Here is a tiny trained network, its code and every weight. The questions are about switching its units off for an input and a class, where a switched-off unit gives its printed mean instead of its output.

import numpy as np


def w(rows, s, z=0):
    codes = np.array(rows[::2]) - 128.0
    scale = np.full(codes.shape[1], s)
    scale[-1] = z or s
    return codes * scale


def f(y):
    return y / 2 * (1 + np.tanh(0.7978845608 * (y + 0.044715 * y**3)))


def log_softmax(a):
    a = a - a.max(-1, keepdims=True)
    return a - np.log(np.exp(a).sum(-1, keepdims=True))


def net(x, mask):
    res = np.array(x, float).reshape(1, 8) / 4 @ E
    y = f(res @ A[0][:, :-1].T + A[0][:, -1])
    res = res + np.where(mask, y, B[0][:, -1]) @ B[0][:, :-1]
    return log_softmax(res[-1] @ U[:, :-1].T + U[:, -1])


A, B = {}, {}
E = w([
[102,181,191,53,177],'x0',
[82,112,156,199,158],'x1',
[209,235,47,192,172],'x2',
[176,75,162,190,95],'x3',
[171,215,102,8,72],'x4',
[186,132,214,137,68],'x5',
[202,77,114,121,174],'x6',
[132,99,78,35,2],'x7',
],0.0073)
A[0] = w([
[103,158,166,105,144,148],'n1',
[234,166,115,81,150,106],'n2',
[190,247,131,149,106,129],'n3',
[184,112,137,164,141,104],'n4',
[199,93,129,161,137,129],'n5',
[140,84,150,151,164,134],'n6',
[109,96,102,116,171,102],'n7',
[212,102,106,107,38,135],'n8',
[174,126,103,163,78,92],'n9',
[125,187,102,235,107,61],'n10',
[103,155,114,126,110,166],'n11',
[83,126,150,25,115,172],'n12',
[80,173,111,149,51,187],'n13',
[106,130,100,226,158,153],'n14',
[36,134,184,162,79,254],'n15',
[77,138,68,122,79,161],'n16',
[115,57,172,133,121,200],'n17',
[108,76,204,147,79,203],'n18',
[163,124,198,126,140,228],'n19',
[251,219,115,99,175,140],'n20',
[122,164,147,44,66,81],'n21',
[201,110,118,125,105,118],'n22',
[67,90,148,182,161,139],'n23',
[134,111,46,152,66,79],'n24',
],0.012,0.0051)
B[0] = w([
[185,90,139,138,154,163],'n1',
[124,194,114,166,181,203],'n2',
[162,173,82,156,150,220],'n3',
[134,160,158,132,96,153],'n4',
[148,166,129,118,99,164],'n5',
[136,151,155,84,98,166],'n6',
[7,121,107,139,71,141],'n7',
[152,121,77,141,155,224],'n8',
[140,97,137,133,107,156],'n9',
[97,120,99,87,104,173],'n10',
[179,178,139,118,148,154],'n11',
[122,145,232,22,182,230],'n12',
[157,134,122,95,165,191],'n13',
[42,187,163,107,124,202],'n14',
[200,155,168,120,164,221],'n15',
[174,146,172,107,137,183],'n16',
[138,127,158,94,167,196],'n17',
[186,61,172,96,194,213],'n18',
[211,115,168,117,207,190],'n19',
[136,188,61,228,140,246],'n20',
[61,230,151,95,137,226],'n21',
[207,120,93,158,176,162],'n22',
[101,162,192,116,128,193],'n23',
[182,2,243,121,51,171],'n24',
],0.007,0.011)
U = w([
[149,219,81,179,152,130],'0',
[242,54,125,187,143,198],'1',
[134,71,91,157,175,3],'2',
[138,111,215,2,142,188],'3',
[70,57,97,168,88,72],'4',
],0.0086,0.0036)

Each question gives the input, the list of numbers given to net, and the class t.
The units are the neurons (one row each of A and B). Each row of codes is followed by its name. A weight is (code - 128) times the scale printed after its matrix; where a second scale follows, it is the last column's (A, B and U).
mask holds one flag per neuron, in row order. A switched-off neuron (its flag False) gives its mean, the last column of its row in B, instead of its output. The means were averaged over made-up inputs and are rounded, as every weight is.
A unit's drop is (log p(t) with every unit on - log p(t) with that unit switched off) / (log p(t) with every unit on - log p(t) with every unit switched off).
The circuit of an input: a set's keep is (log p(t) with only the set's units on - log p(t) with every unit switched off) / (log p(t) with every unit on - log p(t) with every unit switched off). Starting from the 12 units with the biggest drops (on a tie, the unit counted first), units are removed one at a time, each time the one whose removal leaves the highest keep (on an exact tie, the one counted first), for as long as the keep stays at least 0.8.
units of the circuit, in order: the units of the circuit, biggest drop first
k most important neurons: the k neurons with the biggest drops, biggest first
drop when u is switched off: that unit's drop, to one decimal
input [-2,3,5,5,-4,3,4,-7], class 0: units of the circuit, in order	(n14)
input [4,-8,1,-8,-3,6,5,5], class 0: units of the circuit, in order	(n20 n2)
input [2,7,2,5,-3,-2,7,1], class 3: units of the circuit, in order	(n20 n14)
input [4,6,1,-2,3,3,5,0], class 1: units of the circuit, in order	(n21 n14)
input [-7,6,-1,-4,-3,6,-4,8], class 1: units of the circuit, in order	(n12 n24)
input [2,3,3,6,4,2,0,8], class 0: units of the circuit, in order	(n2 n8)
input [6,-7,0,4,-1,5,7,3], class 0: units of the circuit, in order	(n2 n20)
input [-7,-2,1,-4,0,3,0,7], class 1: units of the circuit, in order	(n8 n24)
input [-7,4,2,-3,-4,-1,1,3], class 3: 2 most important neurons	(n20 n14)
input [1,7,4,7,6,-7,-6,6], class 3: 2 most important neurons	(n20 n24)
input [7,-1,1,0,0,-1,6,5], class 0: drop when n24 is switched off	0.3
input [3,-1,3,8,4,7,-3,5], class 0: drop when n21 is switched off	0.3
input [-5,6,8,-6,-7,2,1,7], class 4: drop when n12 is switched off	0.2
input [-7,2,4,-7,5,-7,-2,8], class 3: units of the circuit, in order	(n24)
